Below is a small trained network, with its code and all its weights. Each question gives an input and a class and asks what happens when units are switched off, that is, made to give their printed mean instead of their output.

import numpy as np


def w(rows, s, z=0):
    codes = np.array(rows[::2]) - 128.0
    scale = np.full(codes.shape[1], s)
    scale[-1] = z or s
    return codes * scale


def norm(h):
    return h / np.sqrt((h * h).mean(-1, keepdims=True) + 1e-5)


def f(y):
    return y / 2 * (1 + np.tanh(0.7978845608 * (y + 0.044715 * y**3)))


def log_softmax(a):
    a = a - a.max(-1, keepdims=True)
    return a - np.log(np.exp(a).sum(-1, keepdims=True))


def net(x, mask):
    res = np.array(x, float).reshape(1, 4) / 4 @ E
    u = 0
    for l in range(2):
        y = f(norm(res) @ A[l][:, :-1].T + A[l][:, -1])
        res = res + np.where(mask[u : u + 13], y, B[l][:, -1]) @ B[l][:, :-1]
        u += 13
    return log_softmax(norm(res)[-1] @ U[:, :-1].T + U[:, -1])


A, B = {}, {}
E = w([
[164,133,103,186,200],'x0',
[100,143,253,160,136],'x1',
[240,174,167,96,109],'x2',
[96,232,91,103,216],'x3',
],0.0038)
A[0] = w([
[139,53,128,202,30,193],'L0N0',
[214,67,88,154,105,188],'L0N1',
[167,49,161,170,74,87],'L0N2',
[23,74,154,159,189,90],'L0N3',
[148,155,49,69,179,102],'L0N4',
[86,103,144,140,127,92],'L0N5',
[171,41,128,187,169,5],'L0N6',
[91,218,96,99,195,99],'L0N7',
[197,97,115,255,242,51],'L0N8',
[124,238,139,171,143,103],'L0N9',
[112,157,141,149,170,73],'L0N10',
[68,151,128,207,165,119],'L0N11',
[88,109,177,36,91,214],'L0N12',
],0.0067,0.0027)
B[0] = w([
[81,144,115,68,168,252],'L0N0',
[148,114,123,75,144,211],'L0N1',
[124,127,229,110,179,197],'L0N2',
[177,120,78,139,107,190],'L0N3',
[162,96,131,72,145,195],'L0N4',
[149,165,169,157,139,130],'L0N5',
[68,102,180,104,62,136],'L0N6',
[63,116,180,66,140,209],'L0N7',
[51,222,59,63,1,197],'L0N8',
[159,80,193,97,134,166],'L0N9',
[122,100,173,140,99,128],'L0N10',
[104,94,156,143,184,170],'L0N11',
[109,188,62,132,134,215],'L0N12',
],0.0065,0.0037)
A[1] = w([
[147,211,130,22,49,198],'L1N0',
[153,39,129,155,72,213],'L1N1',
[50,51,50,167,144,210],'L1N2',
[91,201,173,162,90,229],'L1N3',
[107,97,102,113,154,98],'L1N4',
[126,160,191,218,120,98],'L1N5',
[254,187,130,109,136,181],'L1N6',
[183,131,60,98,166,254],'L1N7',
[111,59,178,78,126,137],'L1N8',
[83,194,126,86,62,95],'L1N9',
[122,174,204,195,161,89],'L1N10',
[212,133,150,122,96,26],'L1N11',
[125,182,111,137,126,27],'L1N12',
],0.0086,0.0012)
B[1] = w([
[102,101,95,188,164,253],'L1N0',
[34,205,134,57,242,121],'L1N1',
[188,144,208,203,127,181],'L1N2',
[175,115,2,89,53,166],'L1N3',
[198,132,130,94,101,146],'L1N4',
[215,52,120,90,98,138],'L1N5',
[98,114,195,193,128,172],'L1N6',
[151,104,167,123,50,173],'L1N7',
[107,222,117,104,111,173],'L1N8',
[85,139,75,182,143,189],'L1N9',
[174,67,92,84,125,148],'L1N10',
[108,220,139,179,137,136],'L1N11',
[89,126,93,150,148,127],'L1N12',
],0.0062,0.0081)
U = w([
[58,138,33,169,113,251],'0',
[63,168,182,7,192,90],'1',
[233,11,84,62,80,50],'2',
[158,128,201,249,144,71],'3',
],0.013,0.0025)

Each question gives the input, the list of numbers given to net, and the class t.
The units are the neurons (one row each of A and B). Each row of codes is followed by its name. A weight is (code - 128) times the scale printed after its matrix; where a second scale follows, it is the last column's (A, B and U).
mask holds one flag per neuron, layer by layer. A switched-off neuron (its flag False) gives its mean, the last column of its row in B, instead of its output. The means were averaged over made-up inputs and are rounded, as every weight is.
A unit's drop is (log p(t) with every unit on - log p(t) with that unit switched off) / (log p(t) with every unit on - log p(t) with every unit switched off).
most important unit: the unit with the biggest drop
k most important neurons: the k neurons with the biggest drops, biggest first
k most important neurons of layer l: the k neurons of layer l with the biggest drops, biggest first
input [2,0,-3,2], class 3: most important unit	L1N2
input [-3,-5,-6,3], class 3: 2 most important neurons of layer 1	(L1N2 L1N3)
input [-4,2,-5,-6], class 1: 2 most important neurons of layer 0	(L0N2 L0N8)
input [1,6,3,-6], class 1: 3 most important neurons	(L0N0 L1N8 L0N2)
input [-8,8,7,-4], class 0: 2 most important neurons	(L1N3 L0N12)
input [-6,5,5,-4], class 0: 2 most important neurons	(L0N12 L1N3)
input [1,-2,5,4], class 3: 3 most important neurons	(L0N0 L1N6 L0N2)
input [-7,1,-1,-8], class 1: 2 most important neurons	(L0N2 L0N8)
input [-8,7,-2,-2], class 0: 3 most important neurons	(L0N12 L1N9 L0N0)
input [4,-8,4,5], class 2: 2 most important neurons	(L0N4 L1N7)
input [-6,-1,3,5], class 0: 2 most important neurons of layer 1	(L1N0 L1N9)
input [-3,1,-7,1], class 3: 2 most important neurons	(L1N2 L0N8)
input [3,-4,3,5], class 1: 2 most important neurons	(L0N7 L0N4)
input [0,-6,-5,-7], class 1: most important unit	L1N1
input [0,-3,-1,2], class 2: 2 most important neurons	(L0N2 L0N6)
input [3,-6,-7,4], class 3: 3 most important neurons of layer 1	(L1N2 L1N3 L1N10)
input [0,3,-8,8], class 1: 2 most important neurons	(L0N7 L1N0)
input [-4,-8,6,-8], class 1: 2 most important neurons of layer 0	(L0N2 L0N8)
input [-8,8,7,-5], class 0: 2 most important neurons of layer 0	(L0N12 L0N11)
input [4,5,0,1], class 2: most important unit	L1N3
input [-7,8,-1,2], class 2: 2 most important neurons of layer 0	(L0N8 L0N0)
input [-5,-7,0,5], class 2: 4 most important neurons of layer 0	(L0N4 L0N8 L0N0 L0N2)
